Below is a small trained network, with its code and all its weights. Each question gives an input and a class and asks what happens when units are switched off, that is, made to give their printed mean instead of their output.

import numpy as np


def w(rows, s, z=0):
    codes = np.array(rows[::2]) - 128.0
    scale = np.full(codes.shape[1], s)
    scale[-1] = z or s
    return codes * scale


def norm(h):
    return h / np.sqrt((h * h).mean(-1, keepdims=True) + 1e-5)


def f(y):
    return y / 2 * (1 + np.tanh(0.7978845608 * (y + 0.044715 * y**3)))


def log_softmax(a):
    a = a - a.max(-1, keepdims=True)
    return a - np.log(np.exp(a).sum(-1, keepdims=True))


def net(x, mask):
    res = np.array(x, float).reshape(1, 5) / 4 @ E
    u = 0
    for l in range(4):
        y = f(norm(res) @ A[l][:, :-1].T + A[l][:, -1])
        res = res + np.where(mask[u : u + 4], y, B[l][:, -1]) @ B[l][:, :-1]
        u += 4
    return log_softmax(norm(res)[-1] @ U[:, :-1].T + U[:, -1])


A, B = {}, {}
E = w([
[68,2,144,128,183,77,157,7,91,95],'x0',
[138,120,166,160,179,117,142,144,186,194],'x1',
[219,163,140,72,132,55,198,109,48,184],'x2',
[130,203,149,139,195,35,47,113,126,97],'x3',
[125,131,136,123,122,129,128,127,126,127],'x4',
],0.0014)
A[0] = w([
[115,133,30,83,70,139,80,115,51,41,12],'L0N1',
[114,162,30,94,30,133,98,91,44,4,100],'L0N2',
[124,114,130,137,130,112,129,145,131,100,3],'L0N3',
[132,90,184,171,229,107,151,154,228,224,148],'L0N4',
],0.0027)
B[0] = w([
[101,121,255,217,182,152,103,190,152,161,109],'L0N1',
[127,95,208,129,240,164,143,176,99,218,225],'L0N2',
[21,101,199,195,117,140,92,124,182,94,27],'L0N3',
[96,117,189,131,188,200,115,162,61,159,253],'L0N4',
],0.0037,0.0012)
A[1] = w([
[169,175,211,214,157,51,83,103,185,111,185],'L1N1',
[21,101,143,228,59,176,47,117,252,51,16],'L1N2',
[30,82,185,224,89,176,30,174,223,59,7],'L1N3',
[119,215,188,185,170,36,17,93,129,102,12],'L1N4',
],0.0027,0.0016)
B[1] = w([
[106,103,127,82,115,142,175,123,84,30,210],'L1N1',
[195,162,136,88,86,60,209,96,81,181,221],'L1N2',
[252,153,138,92,151,75,206,97,26,210,254],'L1N3',
[106,38,69,22,137,134,107,222,209,76,211],'L1N4',
],0.0041,0.00097)
A[2] = w([
[145,41,138,113,31,196,177,165,159,156,11],'L2N1',
[135,38,161,172,19,180,190,145,144,180,2],'L2N2',
[41,95,174,160,71,113,121,70,94,51,137],'L2N3',
[153,182,163,180,35,185,119,179,133,5,127],'L2N4',
],0.0029,0.00078)
B[2] = w([
[76,102,123,58,199,44,37,179,168,17,211],'L2N1',
[112,123,103,28,216,40,65,169,116,3,254],'L2N2',
[127,232,68,238,122,208,101,154,229,155,102],'L2N3',
[30,99,107,182,100,244,122,66,203,164,125],'L2N4',
],0.0029,0.00074)
A[3] = w([
[151,183,106,134,58,224,107,163,153,153,254],'L3N1',
[121,82,58,64,128,137,106,176,150,64,104],'L3N2',
[115,171,226,135,218,177,79,170,91,109,186],'L3N3',
[79,56,58,229,184,85,191,4,134,110,186],'L3N4',
],0.0032,0.00089)
B[3] = w([
[71,143,131,215,97,124,117,22,148,93,199],'L3N1',
[144,91,103,73,163,37,96,140,138,74,249],'L3N2',
[85,2,182,205,172,197,151,152,118,212,248],'L3N3',
[115,212,117,180,35,185,89,155,189,135,238],'L3N4',
],0.0036,0.0017)
U = w([
[239,220,132,54,81,20,215,28,12,214,219],'0',
[54,30,46,13,212,40,7,223,206,2,60],'1',
[41,45,223,225,221,220,101,182,76,227,53],'2',
[42,218,59,216,40,197,33,50,208,85,254],'3',
],0.0038,0.00088)

Each question gives the input, the list of numbers given to net, and the class t.
The units are the neurons (one row each of A and B). Each row of codes is followed by its name. A weight is (code - 128) times the scale printed after its matrix; where a second scale follows, it is the last column's (A, B and U).
mask holds one flag per neuron, layer by layer. A switched-off neuron (its flag False) gives its mean, the last column of its row in B, instead of its output. The means were averaged over made-up inputs and are rounded, as every weight is.
A unit's drop is (log p(t) with every unit on - log p(t) with that unit switched off) / (log p(t) with every unit on - log p(t) with every unit switched off).
The circuit of an input: a set's keep is (log p(t) with only the set's units on - log p(t) with every unit switched off) / (log p(t) with every unit on - log p(t) with every unit switched off). Starting from the 12 units with the biggest drops (on a tie, the unit counted first), units are removed one at a time, each time the one whose removal leaves the highest keep (on an exact tie, the one counted first), for as long as the keep stays at least 0.8.
circuit, biggest first: the units of the circuit, biggest drop first
unit that matters most: the unit with the biggest drop
top k neurons: the k neurons with the biggest drops, biggest first
top k neurons in layer l: the k neurons of layer l with the biggest drops, biggest first
input [7,4,5,7,7], class 1: top 2 neurons in layer 1	[L1N4; L1N3]
input [-2,-4,-7,-4,-7], class 0: unit that matters most	L1N3
input [-5,0,5,8,7], class 1: top 3 neurons in layer 1	[L1N4; L1N3; L1N2]
input [-3,-1,2,-2,-4], class 3: circuit, biggest first	[L1N3; L3N1]
input [-8,5,3,-5,-5], class 3: circuit, biggest first	[L3N1; L1N3]
input [4,-6,3,-6,-1], class 1: circuit, biggest first	[L1N3; L2N1]
input [-8,-3,7,2,-6], class 3: circuit, biggest first	[L1N3; L3N1; L1N2]
input [5,2,1,2,-4], class 3: circuit, biggest first	[L0N2; L3N4]
input [-4,-1,-4,0,-4], class 0: top 2 neurons in layer 1	[L1N3; L1N2]
input [-6,5,3,6,-4], class 1: circuit, biggest first	[L1N4; L1N3]
input [-6,-6,5,-6,3], class 1: top 3 neurons in layer 2	[L2N1; L2N2; L2N3]
input [8,0,1,-8,6], class 1: top 3 neurons	[L2N2; L2N1; L3N2]
input [6,-6,-2,3,3], class 2: top 3 neurons	[L0N2; L0N1; L3N3]
input [-6,5,-2,-8,3], class 1: top 2 neurons	[L2N1; L2N2]
input [8,1,-1,7,-6], class 3: top neuron	[L3N4]
input [-7,5,1,-3,-6], class 3: top 2 neurons	[L0N2; L3N1]
input [-6,-8,0,7,-1], class 2: top 3 neurons	[L0N2; L3N3; L0N1]
input [-7,5,-7,6,-6], class 0: top 3 neurons	[L1N3; L1N2; L0N2]
input [-7,6,0,-4,6], class 3: top 2 neurons in layer 1	[L1N4; L1N3]
input [-3,-4,0,2,-6], class 2: circuit, biggest first	[L0N2]
input [5,3,-4,-1,-8], class 3: top 3 neurons	[L3N4; L0N1; L0N2]
input [2,5,-4,-5,6], class 1: top 4 neurons	[L2N2; L0N1; L0N2; L2N1]
input [8,8,-8,-5,-5], class 0: top 4 neurons	[L1N3; L1N2; L0N2; L3N3]
input [-8,2,-8,3,5], class 0: top 2 neurons	[L1N3; L1N2]
input [1,6,-6,-2,-8], class 0: top 2 neurons	[L1N3; L0N2]
input [3,-8,4,2,6], class 2: top 2 neurons	[L0N2; L0N1]
input [-5,8,4,-2,8], class 2: unit that matters most	L0N4
input [6,0,-2,-3,-3], class 3: top 2 neurons	[L1N4; L3N4]
input [6,3,0,-5,7], class 3: top 2 neurons in layer 1	[L1N4; L1N2]
input [-4,8,-6,-8,2], class 1: top 4 neurons	[L2N2; L2N1; L0N1; L0N2]
